 24.8  18.8  42.9  32.1   6.8 -26.6 -16.8 -13.1 -18.8  21.7  25.1  29.2
-69.4  13.1 -51.4  48.7  37.2   8.4  32.1 -11.1 -43.6 -40.0   4.9 -45.1
-21.5  30.6   7.4  66.7  33.5 -17.8   4.1 -19.0 -45.4  -4.4  24.3  -1.2
-13.3   0.2 -13.6  10.0   6.9   1.3  10.5   0.5  -9.5 -11.0  -0.7  -8.9
 28.3  17.5  42.3  22.3   2.3 -25.2 -24.1  -9.9 -13.7  23.2  20.1  31.3
 -1.8  -4.6  -9.8  -5.1   1.3   1.4   0.8   2.8   2.9  -2.5  -4.0  -3.9
->
 29.2  25.1  21.7 -18.8 -13.1 -16.8 -26.6   6.8  32.1  42.9  18.8  24.8
-45.1   4.9 -40.0 -43.6 -11.1  32.1   8.4  37.2  48.7 -51.4  13.1 -69.4
 -1.2  24.3  -4.4 -45.4 -19.0   4.1 -17.8  33.5  66.7   7.4  30.6 -21.5
 -8.9  -0.7 -11.0  -9.5   0.5  10.5   1.3   6.9  10.0 -13.6   0.2 -13.3
 31.3  20.1  23.2 -13.7  -9.9 -24.1 -25.2   2.3  22.3  42.3  17.5  28.3
 -3.9  -4.0  -2.5   2.9   2.8   0.8   1.4   1.3  -5.1  -9.8  -4.6  -1.8

 -4.0  44.7  19.9  -6.1 -10.7  34.6   2.7  68.5  13.8   9.4   8.3  84.5  40.5  22.8
 30.5  27.7  86.3  68.8  41.5  29.6  64.3  31.9  24.9  13.9  80.0  16.6  15.5  27.5
  7.6 -43.0 -32.5  -1.2  12.6 -34.4  -6.0 -73.5 -10.1   0.2 -12.9 -80.7 -38.2 -23.8
 14.4  38.6  53.6  30.6  16.4  34.4  34.6  49.3  21.0   4.2  48.7  39.5  37.3  39.8
->
 22.8  40.5  84.5   8.3   9.4  13.8  68.5   2.7  34.6 -10.7  -6.1  19.9  44.7  -4.0
 27.5  15.5  16.6  80.0  13.9  24.9  31.9  64.3  29.6  41.5  68.8  86.3  27.7  30.5
-23.8 -38.2 -80.7 -12.9   0.2 -10.1 -73.5  -6.0 -34.4  12.6  -1.2 -32.5 -43.0   7.6
 39.8  37.3  39.5  48.7   4.2  21.0  49.3  34.6  34.4  16.4  30.6  53.6  38.6  14.4

 55.5 -50.4
-85.1  48.0
-59.7  16.8
-53.9   9.1
-59.7  12.9
 48.3 -52.4
->
-50.4  55.5
 48.0 -85.1
 16.8 -59.7
  9.1 -53.9
 12.9 -59.7
-52.4  48.3

-17.8  -4.1 -59.5   9.3 -37.9 -15.4 -33.2
 36.4   9.5   7.3   1.2  27.4  -6.1  42.6
 25.2   8.2 -17.9  -1.4  56.1   3.7 -54.1
 -8.4  -9.4  -4.4  -8.4 -23.3   2.7 -85.4
 -2.9 -13.0 -32.4  10.3 -19.9   8.2  17.5
 21.4   8.7 -16.4  13.6 -15.6  11.2  61.6
 12.3  -2.9  -6.6   3.9 -21.6  -9.0 -45.7
->
-33.2 -15.4 -37.9   9.3 -59.5  -4.1 -17.8
 42.6  -6.1  27.4   1.2   7.3   9.5  36.4
-54.1   3.7  56.1  -1.4 -17.9   8.2  25.2
-85.4   2.7 -23.3  -8.4  -4.4  -9.4  -8.4
 17.5   8.2 -19.9  10.3 -32.4 -13.0  -2.9
 61.6  11.2 -15.6  13.6 -16.4   8.7  21.4
-45.7  -9.0 -21.6   3.9  -6.6  -2.9  12.3

-17.9  67.3 -77.3
-19.4  46.0 -72.6
->
-77.3  67.3 -17.9
-72.6  46.0 -19.4

  6.6  -6.3  34.0  -1.1  46.3  65.0  -6.3  -1.0 -11.3  54.9 -18.0  21.7   7.5 -12.3
 22.3  -3.9  53.1   1.7  68.6  81.9   1.9   3.4  -8.8  70.2 -13.7  38.4  16.3  -4.4
-57.3 -63.4 -45.0 -17.3 -52.6 -34.6 -69.3 -66.0 -59.1 -47.7 -25.6 -43.1 -63.6 -54.6
->
-12.3   7.5  21.7 -18.0  54.9 -11.3  -1.0  -6.3  65.0  46.3  -1.1  34.0  -6.3   6.6
 -4.4  16.3  38.4 -13.7  70.2  -8.8   3.4   1.9  81.9  68.6   1.7  53.1  -3.9  22.3
-54.6 -63.6 -43.1 -25.6 -47.7 -59.1 -66.0 -69.3 -34.6 -52.6 -17.3 -45.0 -63.4 -57.3

 10.5  -3.2  66.5 -61.4 -30.2  60.2 -12.5 -72.4 -49.2  18.8 -32.2  57.6
 -7.2   1.6 -50.5  43.8  23.1 -47.4   6.4  54.4  38.5 -15.0  22.9 -42.3
->
 57.6 -32.2  18.8 -49.2 -72.4 -12.5  60.2 -30.2 -61.4  66.5  -3.2  10.5
-42.3  22.9 -15.0  38.5  54.4   6.4 -47.4  23.1  43.8 -50.5   1.6  -7.2
